Here is a tiny trained network, its code and every weight. The questions are about switching its units off for an input and a class, where a switched-off unit gives its printed mean instead of its output.

import numpy as np


def w(rows, s, z=0):
    codes = np.array(rows[::2]) - 128.0
    scale = np.full(codes.shape[1], s)
    scale[-1] = z or s
    return codes * scale


def f(y):
    return y / 2 * (1 + np.tanh(0.7978845608 * (y + 0.044715 * y**3)))


def log_softmax(a):
    a = a - a.max(-1, keepdims=True)
    return a - np.log(np.exp(a).sum(-1, keepdims=True))


def net(x, mask):
    res = np.array(x, float).reshape(1, 8) / 4 @ E
    y = f(res @ A[0][:, :-1].T + A[0][:, -1])
    res = res + np.where(mask, y, B[0][:, -1]) @ B[0][:, :-1]
    return log_softmax(res[-1] @ U[:, :-1].T + U[:, -1])


A, B = {}, {}
E = w([
[136,122,126,106,131,132,135,123,126,135,147,106],'x0',
[162,254,182,66,206,132,87,95,134,93,198,182],'x1',
[158,163,103,111,139,53,116,187,54,6,103,54],'x2',
[151,105,207,184,95,52,74,28,172,124,123,68],'x3',
[123,130,144,132,135,131,132,134,130,124,108,131],'x4',
[128,120,96,239,217,157,178,81,110,100,176,118],'x5',
[47,172,121,103,105,62,229,29,79,147,120,147],'x6',
[88,165,99,126,198,126,20,127,94,215,70,69],'x7',
],0.0064)
A[0] = w([
[135,138,117,143,146,71,119,166,73,65,156,96,83],'n1',
[76,126,141,137,125,170,120,102,176,166,149,165,51],'n2',
[112,119,130,116,180,113,84,117,84,208,126,132,44],'n3',
[87,148,104,145,122,78,185,65,79,136,149,137,142],'n4',
[153,172,130,76,74,149,153,176,121,147,85,159,120],'n5',
[146,99,161,150,127,111,82,108,179,110,126,108,95],'n6',
[140,106,94,112,152,180,128,196,129,125,125,158,105],'n7',
[157,119,128,130,106,102,109,80,142,132,132,100,228],'n8',
[107,157,96,126,153,129,65,124,106,202,89,106,114],'n9',
[125,128,166,151,125,76,112,111,137,123,145,71,79],'n10',
[161,104,156,110,99,106,174,144,148,98,175,170,98],'n11',
[144,132,178,153,89,85,129,113,167,124,115,102,53],'n12',
[116,167,77,108,147,173,151,162,112,148,106,139,89],'n13',
[124,121,197,166,124,94,123,109,141,173,138,126,132],'n14',
[124,118,103,91,146,65,133,143,105,74,129,86,124],'n15',
[110,55,120,164,102,138,181,163,149,96,70,74,99],'n16',
[114,94,61,196,83,135,145,123,114,134,102,112,125],'n17',
[102,72,79,141,92,111,139,138,119,141,114,110,73],'n18',
[142,209,124,106,166,151,100,110,130,97,161,150,34],'n19',
[196,145,102,161,117,138,78,164,135,87,134,114,73],'n20',
[149,152,133,106,100,78,109,141,98,76,90,98,139],'n21',
[138,112,165,136,117,66,101,111,197,131,148,92,105],'n22',
[133,112,177,142,123,103,113,83,130,117,114,116,51],'n23',
[69,145,132,95,112,91,152,94,77,102,127,120,75],'n24',
[136,114,130,136,140,160,124,113,174,184,137,162,100],'n25',
[107,122,161,55,48,117,92,138,156,168,112,150,78],'n26',
[108,118,155,155,118,157,147,111,159,194,156,150,86],'n27',
[94,157,106,116,111,85,159,94,109,144,140,138,21],'n28',
[154,106,155,148,118,69,88,101,143,140,134,127,88],'n29',
[174,134,115,173,142,184,78,172,186,105,147,119,72],'n30',
[114,100,147,128,122,152,117,100,144,178,115,187,119],'n31',
[101,138,83,107,125,175,160,167,133,107,132,167,121],'n32',
[64,130,77,114,134,150,120,180,80,123,135,200,141],'n33',
[148,72,152,137,80,125,180,143,138,86,150,179,134],'n34',
[130,123,138,59,72,104,94,164,114,155,116,146,60],'n35',
[151,170,102,159,128,74,131,160,73,86,81,97,39],'n36',
[111,82,107,151,77,115,149,160,123,166,121,97,5],'n37',
[71,173,111,131,92,103,148,93,101,122,126,147,39],'n38',
[147,131,150,152,114,93,105,79,162,126,103,118,93],'n39',
[100,147,120,130,198,109,88,150,97,153,98,62,68],'n40',
[135,117,91,255,234,179,179,89,104,126,173,119,80],'n41',
[162,124,161,157,80,155,167,145,158,78,166,163,91],'n42',
[110,119,145,136,133,158,138,112,167,176,140,157,78],'n43',
[93,151,110,164,159,126,94,144,107,170,100,108,25],'n44',
[135,186,145,123,149,102,111,126,133,128,156,163,49],'n45',
[178,79,153,161,124,164,59,173,141,101,161,120,127],'n46',
[112,125,68,86,146,162,145,165,117,140,136,144,135],'n47',
[191,211,178,104,148,128,147,104,153,97,199,165,93],'n48',
],0.0086,0.0027)
B[0] = w([
[171,79,83,132,91,177,101,171,103,88,150,152,218],'n1',
[146,63,101,138,113,198,94,161,95,75,176,149,187],'n2',
[95,111,164,153,71,116,124,119,63,103,152,78,188],'n3',
[84,119,112,81,128,132,140,144,170,112,48,122,237],'n4',
[159,156,96,151,132,115,138,109,156,143,126,108,209],'n5',
[96,121,109,147,173,95,162,125,155,134,145,146,184],'n6',
[111,103,109,122,144,95,168,109,166,143,145,136,200],'n7',
[130,141,108,155,134,90,138,200,159,137,143,151,207],'n8',
[123,154,198,184,93,86,142,148,85,103,116,39,237],'n9',
[150,101,95,143,136,97,172,154,130,114,167,143,189],'n10',
[100,132,193,165,71,96,113,124,74,123,116,52,198],'n11',
[130,136,112,144,148,109,163,132,145,159,161,116,179],'n12',
[123,119,103,157,152,68,167,133,125,110,183,123,182],'n13',
[149,106,98,149,133,107,135,166,137,121,151,157,200],'n14',
[147,97,116,139,99,207,90,161,107,76,164,155,212],'n15',
[139,143,183,85,189,138,58,107,103,189,144,163,222],'n16',
[135,176,182,121,180,140,83,113,101,176,140,174,208],'n17',
[159,148,168,92,203,119,60,72,75,185,138,170,185],'n18',
[120,125,173,111,167,126,78,87,89,198,152,143,202],'n19',
[70,97,112,89,115,161,109,109,135,92,83,156,189],'n20',
[171,107,98,145,110,159,125,152,110,125,132,167,227],'n21',
[131,128,103,149,163,96,178,142,151,125,164,153,205],'n22',
[129,111,90,119,154,90,149,138,139,141,163,145,170],'n23',
[84,81,109,93,130,166,130,110,145,116,72,142,194],'n24',
[107,53,113,120,87,190,116,183,79,68,146,136,185],'n25',
[203,200,125,110,85,165,169,57,162,95,98,158,226],'n26',
[151,83,122,144,115,173,95,167,114,71,161,149,200],'n27',
[66,62,99,78,146,124,130,90,156,134,91,127,167],'n28',
[143,113,96,124,149,97,171,140,141,144,158,126,184],'n29',
[54,83,122,55,131,114,159,72,188,144,58,90,199],'n30',
[142,96,116,138,97,179,104,171,115,94,146,145,196],'n31',
[123,120,127,172,150,60,145,143,144,113,157,132,192],'n32',
[139,105,101,193,145,78,158,133,164,150,181,142,212],'n33',
[86,156,196,161,99,94,127,147,78,134,138,56,216],'n34',
[178,193,115,116,128,116,160,50,134,114,115,148,200],'n35',
[140,85,118,149,118,194,108,151,108,78,159,164,212],'n36',
[147,136,188,90,195,123,72,61,80,159,165,165,177],'n37',
[55,57,90,76,155,139,129,109,156,141,67,111,173],'n38',
[134,116,98,161,162,99,150,141,133,128,142,140,189],'n39',
[104,126,149,141,87,120,143,146,89,119,127,102,224],'n40',
[213,254,110,114,65,166,161,52,179,134,57,134,254],'n41',
[80,137,172,155,84,102,125,132,87,119,135,64,202],'n42',
[138,76,108,109,100,177,117,154,89,94,137,149,178],'n43',
[128,148,162,129,93,86,117,70,106,109,134,98,175],'n44',
[112,126,163,89,177,115,55,110,104,167,136,136,168],'n45',
[50,119,100,68,130,140,152,80,199,149,77,108,218],'n46',
[112,133,98,169,163,74,166,136,148,129,170,146,193],'n47',
[136,136,172,125,186,114,48,140,95,175,116,145,254],'n48',
],0.0074,0.0056)
U = w([
[149,132,191,87,213,117,61,111,83,206,162,174,91],'0',
[164,42,86,140,78,206,123,160,99,63,171,160,101],'1',
[17,66,92,48,127,121,172,112,192,138,63,100,102],'2',
[97,145,195,188,52,69,157,133,76,122,152,5,102],'3',
[149,112,61,187,179,39,219,145,170,149,211,149,104],'4',
[254,225,108,113,69,146,181,86,168,129,94,143,122],'5',
[135,131,132,135,119,117,138,151,136,148,127,130,252],'6',
],0.0089,0.015)

Each question gives the input, the list of numbers given to net, and the class t.
The units are the neurons (one row each of A and B). Each row of codes is followed by its name. A weight is (code - 128) times the scale printed after its matrix; where a second scale follows, it is the last column's (A, B and U).
mask holds one flag per neuron, in row order. A switched-off neuron (its flag False) gives its mean, the last column of its row in B, instead of its output. The means were averaged over made-up inputs and are rounded, as every weight is.
A unit's drop is (log p(t) with every unit on - log p(t) with that unit switched off) / (log p(t) with every unit on - log p(t) with every unit switched off).
The circuit of an input: a set's keep is (log p(t) with only the set's units on - log p(t) with every unit switched off) / (log p(t) with every unit on - log p(t) with every unit switched off). Starting from the 12 units with the biggest drops (on a tie, the unit counted first), units are removed one at a time, each time the one whose removal leaves the highest keep (on an exact tie, the one counted first), for as long as the keep stays at least 0.8.
circuit, biggest first: the units of the circuit, biggest drop first
most important unit: the unit with the biggest drop
k most important neurons: the k neurons with the biggest drops, biggest first
drop of u: that unit's drop, to one decimal
input [7,7,6,-5,-7,8,-5,8], class 3: 3 most important neurons => (n40; n9; n3)
input [-4,-1,0,-4,-8,-2,5,1], class 2: circuit, biggest first => (n38; n4; n28)
input [6,-1,-4,6,-7,2,2,-7], class 3: most important unit => n34
input [-4,-7,-4,-6,-7,-8,-5,-4], class 5: 2 most important neurons => (n26; n35)
input [0,-5,4,5,-5,3,-6,-6], class 2: 2 most important neurons => (n46; n30)
input [4,5,5,-6,7,6,-7,-5], class 2: circuit, biggest first => (n30; n46)
input [0,1,-2,8,-6,6,7,6], class 4: circuit, biggest first => (n10; n14)
input [-3,-8,-5,-5,0,-6,-4,5], class 0: circuit, biggest first => (n37; n18)
input [-4,3,4,2,6,-3,4,-6], class 3: 3 most important neurons => (n11; n34; n42)
input [5,-4,4,-7,0,6,-4,7], class 3: circuit, biggest first => (n9; n40)
input [-7,3,4,-8,1,-2,7,-1], class 4: 4 most important neurons => (n33; n13; n32; n47)
input [7,7,8,1,6,-3,-2,-3], class 1: 2 most important neurons => (n1; n15)
input [0,3,5,-3,2,-8,5,4], class 5: circuit, biggest first => (n35; n26)
input [-1,-4,7,-6,-7,-8,-3,-5], class 5: most important neuron => (n35)
input [5,0,7,-4,-4,-2,7,3], class 1: 2 most important neurons => (n15; n36)
input [-3,5,-5,6,0,-3,-3,7], class 3: circuit, biggest first => (n9; n3)
input [-6,8,-3,-8,-5,-8,6,-4], class 0: 3 most important neurons => (n48; n19; n45)
input [1,4,5,1,-3,-3,-6,-4], class 2: circuit, biggest first => (n46; n30)
input [-7,2,4,-4,0,-8,-7,5], class 5: 3 most important neurons => (n35; n26; n5)
input [1,5,-1,3,2,3,-7,8], class 3: most important unit => n9
input [5,-8,-2,-5,2,8,2,-2], class 0: 2 most important neurons => (n16; n17)
input [-5,7,4,4,-4,3,8,-2], class 2: 3 most important neurons => (n4; n38; n24)
input [-2,7,5,-6,-1,7,5,-5], class 0: 2 most important neurons => (n48; n19)
input [1,-4,-2,-8,-2,5,4,7], class 4: 4 most important neurons => (n33; n47; n13; n34)
input [-4,4,-1,-6,-8,2,6,-5], class 2: circuit, biggest first => (n4; n38)
input [-3,-6,3,7,0,-8,8,-8], class 2: drop of n37 => -0.1
input [-4,2,2,5,-5,3,-6,-2], class 2: drop of n30 => 0.2
